Below are the code and all the weights of a small trained network. Each question names an input and a target symbol and asks about switching units off, where a switched-off unit gives its printed mean instead of its output.

import numpy as np


def w(rows, s, z=0):
    codes = np.array(rows[::2]) - 128.0
    scale = np.full(codes.shape[1], s)
    scale[-1] = z or s
    return codes * scale


def norm(h):
    return h / np.sqrt((h * h).mean(-1, keepdims=True) + 1e-5)


def f(y):
    return np.maximum(y, 0)


def softmax(a):
    e = np.exp(a - a.max(-1, keepdims=True))
    return e / e.sum(-1, keepdims=True)


def log_softmax(a):
    a = a - a.max(-1, keepdims=True)
    return a - np.log(np.exp(a).sum(-1, keepdims=True))


def net(x, mask):
    ids = ['αβγδεζθλμξσφψω'.index(c) for c in x.split()]
    T = len(ids)
    res = E[ids] + P[:T]
    u = 0
    for l in range(2):
        r = norm(res)
        for j in range(3):
            rows = slice(2 * j, 2 * j + 2)
            q, k, v = (r @ M[l][rows].T for M in (Q, K, V))
            z = softmax(np.where(np.tri(T) > 0, q @ k.T / 2**0.5, -1e9)) @ v
            o = O[l][rows]
            res = res + np.where(mask[u + j], z, o[:, -1]) @ o[:, :-1]
        u += 3
        y = f(norm(res) @ A[l][:, :-1].T + A[l][:, -1])
        res = res + np.where(mask[u : u + 4], y, B[l][:, -1]) @ B[l][:, :-1]
        u += 4
    return log_softmax(norm(res)[-1] @ U[:, :-1].T + U[:, -1])


Q, K, V, O, A, B = {}, {}, {}, {}, {}, {}
E = w([
[125,105,132,91,128,140,155,143],'α',
[182,123,86,148,78,182,140,109],'β',
[100,100,129,102,158,121,159,150],'γ',
[87,186,161,189,177,157,165,166],'δ',
[96,143,104,106,118,117,157,127],'ε',
[143,4,160,146,101,94,100,103],'ζ',
[110,133,102,181,70,86,122,91],'θ',
[113,81,180,138,98,134,171,189],'λ',
[140,165,170,70,103,125,104,134],'μ',
[116,124,105,88,161,135,118,109],'ξ',
[125,80,106,89,122,93,122,105],'σ',
[117,159,111,78,115,148,145,131],'φ',
[100,120,122,126,182,87,115,108],'ψ',
[186,105,163,127,192,174,119,134],'ω',
],0.029)
P = w([
[61,123,100,64,144,160,192,102],'0',
[52,93,70,105,133,188,106,157],'1',
[124,123,35,113,132,110,107,209],'2',
[181,149,78,115,147,41,172,163],'3',
[130,137,152,120,142,105,221,54],'4',
[29,81,144,104,139,245,153,2],'5',
],0.013)
Q[0] = w([
[140,139,190,192,90,161,77,117],'0.h1',
[98,108,107,70,152,130,169,90],'0.h1',
[120,125,189,117,137,139,216,17],'0.h2',
[215,151,117,136,145,34,181,147],'0.h2',
[117,121,52,135,124,124,32,253],'0.h3',
[216,149,104,130,151,30,187,170],'0.h3',
],0.015)
K[0] = w([
[64,98,92,74,164,138,170,74],'0.h1',
[167,145,207,175,93,141,116,98],'0.h1',
[218,156,135,129,144,45,199,119],'0.h2',
[168,128,51,144,133,106,53,254],'0.h2',
[45,103,122,124,113,213,65,114],'0.h3',
[145,132,57,143,132,109,38,246],'0.h3',
],0.014)
V[0] = w([
[18,58,55,157,77,24,205,150],'0.h1',
[67,96,251,82,114,80,144,214],'0.h1',
[131,250,83,138,15,122,159,68],'0.h2',
[250,110,198,93,63,75,4,70],'0.h2',
[1,233,228,203,169,27,87,168],'0.h3',
[126,175,74,1,189,104,25,131],'0.h3',
],0.0085)
O[0] = w([
[28,57,102,97,43,128,205,104,127],'0.h1',
[127,117,223,123,95,84,136,228,220],'0.h1',
[165,138,71,132,5,89,74,145,154],'0.h2',
[69,69,40,63,151,189,103,230,46],'0.h2',
[99,220,160,245,133,122,90,237,95],'0.h3',
[73,112,139,137,86,238,57,61,254],'0.h3',
],0.011,0.0075)
A[0] = w([
[74,129,37,93,114,77,99,170,131],'0.n1',
[186,94,8,215,209,146,167,139,255],'0.n2',
[188,114,58,108,105,133,46,188,115],'0.n3',
[113,94,64,12,143,189,101,152,165],'0.n4',
],0.013,0.0077)
B[0] = w([
[81,192,149,137,107,46,103,88,170],'0.n1',
[146,54,27,187,96,189,234,150,154],'0.n2',
[100,175,87,33,251,70,79,122,190],'0.n3',
[152,130,193,222,116,76,30,178,246],'0.n4',
],0.013)
Q[1] = w([
[15,134,156,174,80,8,64,78],'1.h1',
[107,103,151,106,196,48,203,172],'1.h1',
[64,118,114,151,163,54,79,15],'1.h2',
[178,122,72,107,58,154,122,153],'1.h2',
[226,175,84,81,151,209,148,157],'1.h3',
[207,136,176,109,135,116,122,159],'1.h3',
],0.013)
K[1] = w([
[85,194,46,87,227,21,158,141],'1.h1',
[126,118,194,76,152,104,209,197],'1.h1',
[151,222,64,79,179,104,98,190],'1.h2',
[142,132,192,76,76,122,191,143],'1.h2',
[127,111,96,77,160,247,82,8],'1.h3',
[184,108,135,223,147,175,131,152],'1.h3',
],0.011)
V[1] = w([
[200,201,252,145,35,160,103,84],'1.h1',
[128,120,235,65,125,201,128,125],'1.h1',
[193,143,184,74,76,198,137,191],'1.h2',
[152,128,158,200,91,202,159,100],'1.h2',
[80,180,73,67,85,255,149,108],'1.h3',
[152,239,186,145,142,78,111,142],'1.h3',
],0.0069)
O[1] = w([
[84,205,85,66,255,103,130,170,221],'1.h1',
[104,77,86,33,200,86,49,138,118],'1.h1',
[122,91,16,174,117,78,100,85,91],'1.h2',
[93,96,68,164,206,180,174,184,72],'1.h2',
[105,197,53,88,227,17,123,83,3],'1.h3',
[145,194,150,167,62,232,205,115,248],'1.h3',
],0.0058,0.0051)
A[1] = w([
[93,184,93,32,127,174,178,106,2],'1.n1',
[145,208,108,136,82,159,119,111,106],'1.n2',
[182,80,131,13,112,126,127,86,52],'1.n3',
[251,168,128,112,158,157,95,137,47],'1.n4',
],0.015,0.007)
B[1] = w([
[42,148,91,155,71,143,17,217,155],'1.n1',
[137,152,76,251,166,117,98,162,255],'1.n2',
[223,195,96,145,147,226,143,204,226],'1.n3',
[75,49,68,178,119,28,188,92,245],'1.n4',
],0.013,0.0043)
U = w([
[158,162,142,56,132,173,178,143,176],'α',
[173,87,89,40,104,100,122,97,177],'β',
[87,148,183,99,198,77,155,23,33],'γ',
[204,189,197,135,160,92,96,149,232],'δ',
[105,138,115,190,57,77,135,53,50],'ε',
[118,68,163,110,103,116,188,249,137],'ζ',
[48,174,47,65,103,51,187,156,161],'θ',
[105,122,159,71,154,68,217,167,145],'λ',
[82,133,84,137,130,137,55,193,151],'μ',
[129,160,140,107,140,211,74,25,2],'ξ',
[137,13,177,139,89,122,102,114,72],'σ',
[160,137,39,157,110,199,109,110,96],'φ',
[64,159,164,197,165,200,173,151,119],'ψ',
[139,69,116,163,249,102,145,132,123],'ω',
],0.013,0.0067)

Each question gives the input, a string of symbols that net reads in full, and the target symbol t.
The units are the heads (2 rows each of Q, K, V and O) and the neurons (one row each of A and B). Each row of codes is followed by its name. A weight is (code - 128) times the scale printed after its matrix; where a second scale follows, it is the last column's (O, A, B and U).
mask holds one flag per unit, layer by layer, with each layer's heads first. A switched-off unit (its flag False) gives its mean, the last column of its rows in O or B, instead of its output. The means were averaged over made-up inputs and are rounded, as every weight is.
A unit's drop is (log p(t) with every unit on - log p(t) with that unit switched off) / (log p(t) with every unit on - log p(t) with every unit switched off).
The circuit of an input: a set's keep is (log p(t) with only the set's units on - log p(t) with every unit switched off) / (log p(t) with every unit on - log p(t) with every unit switched off). Starting from the 12 units with the biggest drops (on a tie, the unit counted first), units are removed one at a time, each time the one whose removal leaves the highest keep (on an exact tie, the one counted first), for as long as the keep stays at least 0.8.
units of the circuit, in order: the units of the circuit, biggest drop first
unit that matters most: the unit with the biggest drop
top k neurons: the k neurons with the biggest drops, biggest first
k most important neurons of layer l: the k neurons of layer l with the biggest drops, biggest first
heads that matter: for each layer, one digit per head in row order, 1 if its drop is at least 0.15 and else 0, layers parted by /
input ζ μ σ ε, target σ: unit that matters most	0.h3
input μ ε ω, target ε: units of the circuit, in order	0.h2, 1.n4
input λ γ θ ξ ω, target ξ: heads that matter	001 / 000
input σ ψ ε ψ σ, target ψ: units of the circuit, in order	0.h3, 0.h2
input ζ θ ψ, target θ: heads that matter	101 / 000
input μ ω μ σ β ψ, target φ: top 2 neurons	1.n3, 0.n2
input ψ ξ λ δ, target λ: units of the circuit, in order	0.n4, 0.h3
input ε ε ε ψ, target ε: heads that matter	100 / 000
input μ γ φ, target γ: heads that matter	010 / 000
input μ μ α μ ψ μ, target ψ: 3 most important neurons of layer 0	0.n4, 0.n3, 0.n1
input ξ ξ μ, target ξ: heads that matter	011 / 000
input ψ ψ σ, target ψ: units of the circuit, in order	0.h2, 0.h3
input σ ζ σ, target ζ: heads that matter	010 / 000
input σ ψ μ, target ψ: units of the circuit, in order	0.h2, 0.h3, 0.n4
input μ γ γ μ μ σ, target δ: heads that matter	100 / 000
input σ γ ψ ε ω, target ω: unit that matters most	1.n4
input ψ ε ε ε, target θ: top 3 neurons	0.n4, 1.n1, 0.n1
input λ ξ β β ζ, target β: heads that matter	001 / 000
input ω μ δ α σ α, target σ: 2 most important neurons of layer 1	1.n3, 1.n2
input μ ε μ θ μ β, target μ: heads that matter	010 / 000
input μ μ μ σ ε, target σ: units of the circuit, in order	0.h2, 0.h3, 0.n3
input μ β γ, target φ: unit that matters most	0.h1
